Below are the code and all the weights of a small trained network. Each question names an input and a target symbol and asks about switching units off, where a switched-off unit gives its printed mean instead of its output.

import numpy as np


def w(rows, s, z=0):
    codes = np.array(rows[::2]) - 128.0
    scale = np.full(codes.shape[1], s)
    scale[-1] = z or s
    return codes * scale


def norm(h):
    return h / np.sqrt((h * h).mean(-1, keepdims=True) + 1e-5)


def f(y):
    return np.maximum(y, 0)


def softmax(a):
    e = np.exp(a - a.max(-1, keepdims=True))
    return e / e.sum(-1, keepdims=True)


def log_softmax(a):
    a = a - a.max(-1, keepdims=True)
    return a - np.log(np.exp(a).sum(-1, keepdims=True))


def net(x, mask):
    ids = ['αβηξστω'.index(c) for c in x.split()]
    T = len(ids)
    res = E[ids] + P[:T]
    r = norm(res)
    for j in range(3):
        rows = slice(3 * j, 3 * j + 3)
        q, k, v = (r @ M[0][rows].T for M in (Q, K, V))
        z = softmax(np.where(np.tri(T) > 0, q @ k.T / 3**0.5, -1e9)) @ v
        o = O[0][rows]
        res = res + np.where(mask[j], z, o[:, -1]) @ o[:, :-1]
    y = f(norm(res) @ A[0][:, :-1].T + A[0][:, -1])
    res = res + np.where(mask[3:11], y, B[0][:, -1]) @ B[0][:, :-1]
    return log_softmax(norm(res)[-1] @ U[:, :-1].T + U[:, -1])


Q, K, V, O, A, B = {}, {}, {}, {}, {}, {}
E = w([
[57,117,137,162,110,142,191,171,40,68,112],'α',
[118,128,173,44,93,126,129,148,173,108,140],'β',
[81,131,174,11,214,209,164,95,68,239,176],'η',
[113,134,184,180,50,170,137,21,138,97,193],'ξ',
[153,203,146,186,117,119,146,130,88,195,112],'σ',
[179,204,166,124,132,208,198,171,129,92,214],'τ',
[242,146,140,149,109,106,253,135,168,92,68],'ω',
],0.0051)
P = w([
[76,138,43,139,254,53,96,43,92,117,150],'0',
[71,158,124,85,156,70,143,89,111,148,146],'1',
[80,152,108,134,129,144,54,103,129,100,67],'2',
[123,125,173,109,101,121,82,120,83,116,101],'3',
[100,102,115,138,63,171,128,158,130,150,105],'4',
[138,101,196,112,65,104,117,154,60,148,111],'5',
],0.0042)
Q[0] = w([
[46,250,186,133,96,180,107,64,78,75,185],'h0',
[41,164,183,125,54,230,156,210,79,173,141],'h0',
[47,132,3,183,177,187,72,100,214,137,122],'h0',
[99,204,122,61,111,108,12,79,167,128,31],'h1',
[142,115,28,161,232,208,115,67,125,133,181],'h1',
[62,57,155,73,56,80,171,200,159,44,74],'h1',
[128,83,6,140,205,72,33,89,173,111,160],'h2',
[183,169,201,101,111,37,121,89,68,112,124],'h2',
[97,160,49,171,190,79,147,124,53,133,74],'h2',
],0.0046)
K[0] = w([
[255,183,108,178,109,103,193,141,135,161,96],'h0',
[186,158,145,231,34,171,122,114,156,111,77],'h0',
[118,132,41,120,234,122,74,117,200,70,131],'h0',
[27,89,102,66,148,118,134,95,167,64,171],'h1',
[173,203,98,201,142,94,164,72,127,113,102],'h1',
[107,138,123,43,127,154,66,127,129,196,149],'h1',
[43,130,76,97,233,78,91,75,113,186,141],'h2',
[137,105,196,105,88,97,211,207,153,109,171],'h2',
[143,112,127,87,168,93,91,44,198,114,144],'h2',
],0.0052)
V[0] = w([
[164,246,125,103,185,87,111,229,75,192,50],'h0',
[127,201,153,172,98,187,93,60,113,190,225],'h0',
[60,101,169,66,212,190,99,245,121,71,149],'h0',
[139,116,128,108,52,211,120,181,104,172,50],'h1',
[152,140,146,162,29,87,33,188,193,83,186],'h1',
[108,99,68,140,100,15,141,171,160,49,156],'h1',
[223,173,154,187,92,174,230,154,39,74,79],'h2',
[59,123,126,186,162,137,51,177,32,147,140],'h2',
[201,189,138,136,231,245,158,195,124,83,254],'h2',
],0.0032)
O[0] = w([
[156,137,63,122,119,45,103,242,153,220,51,251],'h0',
[198,111,123,215,26,169,78,128,108,199,206,175],'h0',
[33,94,139,99,215,140,84,208,147,132,173,37],'h0',
[58,153,197,176,226,102,127,150,193,167,108,29],'h1',
[164,179,104,195,129,44,165,154,164,88,200,80],'h1',
[151,147,73,134,57,77,220,123,76,53,126,157],'h1',
[150,213,135,45,92,153,185,117,66,67,82,175],'h2',
[132,49,152,130,24,87,141,209,87,153,137,22],'h2',
[188,251,131,82,89,197,46,226,105,50,206,100],'h2',
],0.0035,0.0024)
A[0] = w([
[187,253,172,96,184,122,72,110,155,168,116,251],'n0',
[246,173,99,80,117,125,215,111,150,85,66,149],'n1',
[180,149,111,211,104,176,35,242,93,136,183,47],'n2',
[70,155,172,106,105,116,173,77,147,23,154,46],'n3',
[118,180,160,75,124,107,92,149,135,76,83,108],'n4',
[90,94,96,154,193,112,183,90,117,48,151,103],'n5',
[109,102,73,189,77,91,89,95,93,165,101,169],'n6',
[126,86,64,151,200,2,183,136,174,76,144,196],'n7',
],0.0036,0.0013)
B[0] = w([
[139,147,101,201,154,142,108,145,252,155,117,225],'n0',
[155,159,75,111,239,188,134,74,94,156,55,255],'n1',
[59,157,204,58,89,112,84,226,133,83,223,177],'n2',
[165,91,127,241,122,147,149,101,132,94,162,191],'n3',
[129,144,99,182,195,146,203,156,116,121,117,188],'n4',
[139,129,246,168,135,128,130,171,179,92,108,169],'n5',
[184,87,165,81,85,76,165,181,148,166,147,200],'n6',
[165,214,138,228,158,96,194,215,246,137,160,194],'n7',
],0.0038,0.0042)
U = w([
[47,82,123,131,101,94,189,204,21,40,94,33],'α',
[89,116,177,219,188,77,136,176,248,124,163,253],'β',
[36,68,153,41,208,178,42,112,120,205,115,134],'η',
[145,79,171,184,65,165,107,3,119,83,199,74],'ξ',
[186,126,84,100,36,56,117,150,127,224,91,169],'σ',
[135,233,124,84,88,186,60,208,126,58,216,25],'τ',
[179,199,82,121,210,152,160,55,128,83,49,123],'ω',
],0.0045,0.0017)

Each question gives the input, a string of symbols that net reads in full, and the target symbol t.
The units are the heads (3 rows each of Q, K, V and O) and the neurons (one row each of A and B). Each row of codes is followed by its name. A weight is (code - 128) times the scale printed after its matrix; where a second scale follows, it is the last column's (O, A, B and U).
mask holds one flag per unit, heads first, then neurons. A switched-off unit (its flag False) gives its mean, the last column of its rows in O or B, instead of its output. The means were averaged over made-up inputs and are rounded, as every weight is.
A unit's drop is (log p(t) with every unit on - log p(t) with that unit switched off) / (log p(t) with every unit on - log p(t) with every unit switched off).
The circuit of an input: a set's keep is (log p(t) with only the set's units on - log p(t) with every unit switched off) / (log p(t) with every unit on - log p(t) with every unit switched off). Starting from all 11 units, units are removed one at a time, each time the one whose removal leaves the highest keep (on an exact tie, the one counted first), for as long as the keep stays at least 0.8.
circuit, biggest first: the units of the circuit, biggest drop first
top k neurons: the k neurons with the biggest drops, biggest first
which heads matter: for each layer, one digit per head in row order, 1 if its drop is at least 0.15 and else 0, layers parted by /
drop of u: that unit's drop, to one decimal
input τ ω τ β β α, target β: which heads matter	110
input τ β ω β, target ω: which heads matter	000
input β ω β ω σ, target ω: which heads matter	001
input ξ ω β ω η σ, target ω: circuit, biggest first	(h2)
input β τ β β α, target β: which heads matter	111
input β β σ β, target σ: which heads matter	101
input σ β ξ, target σ: circuit, biggest first	(h0, n6, h2)
input β β β β β β, target β: circuit, biggest first	(h1, h2)
input β σ η, target σ: which heads matter	100
input ω σ τ η, target τ: which heads matter	001
input α β η σ ξ, target σ: top 2 neurons	(n6, n3)
input α β β β ω α, target ω: circuit, biggest first	(h2, h0)
input β β σ ω β β, target ω: circuit, biggest first	(h2, n1)
input β σ β σ η, target σ: circuit, biggest first	(h0)
input β σ β β β β, target β: which heads matter	010
input τ β τ σ σ, target τ: which heads matter	001
input α σ β α, target σ: which heads matter	101
input β σ σ, target σ: which heads matter	000
input β η β, target η: top 2 neurons	(n7, n0)
input σ β β ξ β, target ξ: circuit, biggest first	(h0)
input β τ τ β β, target τ: drop of h2	1.2
input ω β σ σ β α, target σ: drop of h0	0.8
input τ β τ τ σ ξ, target τ: drop of h2	0.8
